Here is a tiny trained network, its code and every weight. The questions are about switching its units off for an input and a target symbol, where a switched-off unit gives its printed mean instead of its output.

import numpy as np


def w(rows, s, z=0):
    codes = np.array(rows[::2]) - 128.0
    scale = np.full(codes.shape[1], s)
    scale[-1] = z or s
    return codes * scale


def norm(h):
    return h / np.sqrt((h * h).mean(-1, keepdims=True) + 1e-5)


def f(y):
    return np.maximum(y, 0)


def softmax(a):
    e = np.exp(a - a.max(-1, keepdims=True))
    return e / e.sum(-1, keepdims=True)


def log_softmax(a):
    a = a - a.max(-1, keepdims=True)
    return a - np.log(np.exp(a).sum(-1, keepdims=True))


def net(x, mask):
    ids = ['αδζηλμξσφ'.index(c) for c in x.split()]
    T = len(ids)
    res = E[ids] + P[:T]
    r = norm(res)
    for j in range(2):
        rows = slice(2 * j, 2 * j + 2)
        q, k, v = (r @ M[0][rows].T for M in (Q, K, V))
        z = softmax(np.where(np.tri(T) > 0, q @ k.T / 2**0.5, -1e9)) @ v
        o = O[0][rows]
        res = res + np.where(mask[j], z, o[:, -1]) @ o[:, :-1]
    y = f(norm(res) @ A[0][:, :-1].T + A[0][:, -1])
    res = res + np.where(mask[2:18], y, B[0][:, -1]) @ B[0][:, :-1]
    return log_softmax(norm(res)[-1] @ U[:, :-1].T + U[:, -1])


Q, K, V, O, A, B = {}, {}, {}, {}, {}, {}
E = w([
[95,88,172,160],'α',
[167,128,144,67],'δ',
[159,157,63,132],'ζ',
[165,115,217,133],'η',
[139,167,214,164],'λ',
[170,178,153,91],'μ',
[106,158,151,165],'ξ',
[253,167,184,45],'σ',
[187,68,120,142],'φ',
],0.019)
P = w([
[7,115,213,88],'0',
[220,74,152,255],'1',
[237,79,153,231],'2',
[208,73,137,227],'3',
[207,80,157,212],'4',
[202,88,167,230],'5',
[198,79,165,218],'6',
],0.0057)
Q[0] = w([
[105,104,127,72],'H0',
[130,96,253,139],'H0',
[95,118,126,138],'H1',
[154,135,161,185],'H1',
],0.043)
K[0] = w([
[121,60,179,131],'H0',
[23,136,175,2],'H0',
[163,111,147,181],'H1',
[46,168,183,84],'H1',
],0.031)
V[0] = w([
[236,75,147,175],'H0',
[113,158,175,109],'H0',
[138,159,122,225],'H1',
[168,249,28,180],'H1',
],0.018)
O[0] = w([
[222,127,91,228,186],'H0',
[116,101,105,65,183],'H0',
[101,59,189,175,99],'H1',
[163,52,253,110,6],'H1',
],0.013,0.015)
A[0] = w([
[148,125,88,138,158],'N0',
[109,134,202,142,85],'N1',
[217,131,165,109,102],'N2',
[175,104,199,144,86],'N3',
[155,63,191,155,95],'N4',
[189,26,121,93,93],'N5',
[68,133,102,163,136],'N6',
[96,53,104,173,79],'N7',
[141,147,166,177,226],'N8',
[115,98,100,134,133],'N9',
[105,103,173,99,41],'N10',
[119,248,204,163,111],'N11',
[103,84,159,78,39],'N12',
[156,95,139,65,130],'N13',
[81,56,146,144,40],'N14',
[128,79,154,130,1],'N15',
],0.018,0.0058)
B[0] = w([
[152,75,219,111,254],'N0',
[40,119,87,133,136],'N1',
[226,144,181,203,196],'N2',
[76,231,4,151,181],'N3',
[31,233,40,111,183],'N4',
[129,206,24,91,182],'N5',
[89,29,164,109,191],'N6',
[106,124,150,210,154],'N7',
[77,110,207,128,211],'N8',
[115,110,99,95,164],'N9',
[196,158,201,168,137],'N10',
[85,194,217,110,141],'N11',
[200,187,192,194,147],'N12',
[156,12,168,151,169],'N13',
[181,10,71,124,138],'N14',
[106,68,69,80,131],'N15',
],0.023,0.0076)
U = w([
[123,87,189,129,253],'α',
[254,185,168,69,52],'δ',
[49,188,197,106,113],'ζ',
[181,106,167,15,165],'η',
[148,208,130,41,222],'λ',
[151,146,131,249,128],'μ',
[40,101,120,108,73],'ξ',
[179,61,31,129,183],'σ',
[59,28,157,150,46],'φ',
],0.0096,0.0031)

Each question gives the input, a string of symbols that net reads in full, and the target symbol t.
The units are the heads (2 rows each of Q, K, V and O) and the neurons (one row each of A and B). Each row of codes is followed by its name. A weight is (code - 128) times the scale printed after its matrix; where a second scale follows, it is the last column's (O, A, B and U).
mask holds one flag per unit, heads first, then neurons. A switched-off unit (its flag False) gives its mean, the last column of its rows in O or B, instead of its output. The means were averaged over made-up inputs and are rounded, as every weight is.
A unit's drop is (log p(t) with every unit on - log p(t) with that unit switched off) / (log p(t) with every unit on - log p(t) with every unit switched off).
The circuit of an input: a set's keep is (log p(t) with only the set's units on - log p(t) with every unit switched off) / (log p(t) with every unit on - log p(t) with every unit switched off). Starting from the 12 units with the biggest drops (on a tie, the unit counted first), units are removed one at a time, each time the one whose removal leaves the highest keep (on an exact tie, the one counted first), for as long as the keep stays at least 0.8.
circuit, biggest first: the units of the circuit, biggest drop first
top k neurons: the k neurons with the biggest drops, biggest first
heads that matter: for each layer, one digit per head in row order, 1 if its drop is at least 0.15 and else 0, layers parted by /
drop when u is switched off: that unit's drop, to one decimal
input ζ η φ φ φ μ λ, target ζ: circuit, biggest first => H0
input α μ α φ ξ λ, target ζ: heads that matter => 00
input α σ η, target ξ: heads that matter => 11
input σ σ μ φ φ μ φ, target δ: heads that matter => 01
input ξ ζ φ α μ λ λ, target α: heads that matter => 11
input δ μ μ λ η, target λ: heads that matter => 01
input σ μ φ φ φ φ, target δ: heads that matter => 01
input η ξ μ μ φ η μ, target σ: circuit, biggest first => H1; N4; N6; N3
input μ δ δ φ σ φ σ, target η: circuit, biggest first => H0; N13
input μ φ λ μ μ ζ φ, target η: circuit, biggest first => H0; H1
input φ μ η φ φ σ, target μ: heads that matter => 11
input δ α φ λ, target λ: heads that matter => 01
input λ μ η λ μ ζ η, target φ: heads that matter => 01
input φ μ σ φ μ μ σ, target μ: top 3 neurons => N2; N3; N8
input λ α φ λ, target φ: heads that matter => 11
input λ ξ η, target φ: heads that matter => 01
input λ σ σ φ φ α α, target φ: top neuron => N7
input α ξ φ φ μ α, target ξ: heads that matter => 11
input λ φ φ φ φ η ξ, target φ: drop when N6 is switched off => 0.1
input ξ μ η, target α: drop when H1 is switched off => 0.3
input μ ξ α μ φ μ, target η: drop when H1 is switched off => 0.2
input λ η η σ, target η: drop when H0 is switched off => 0.7
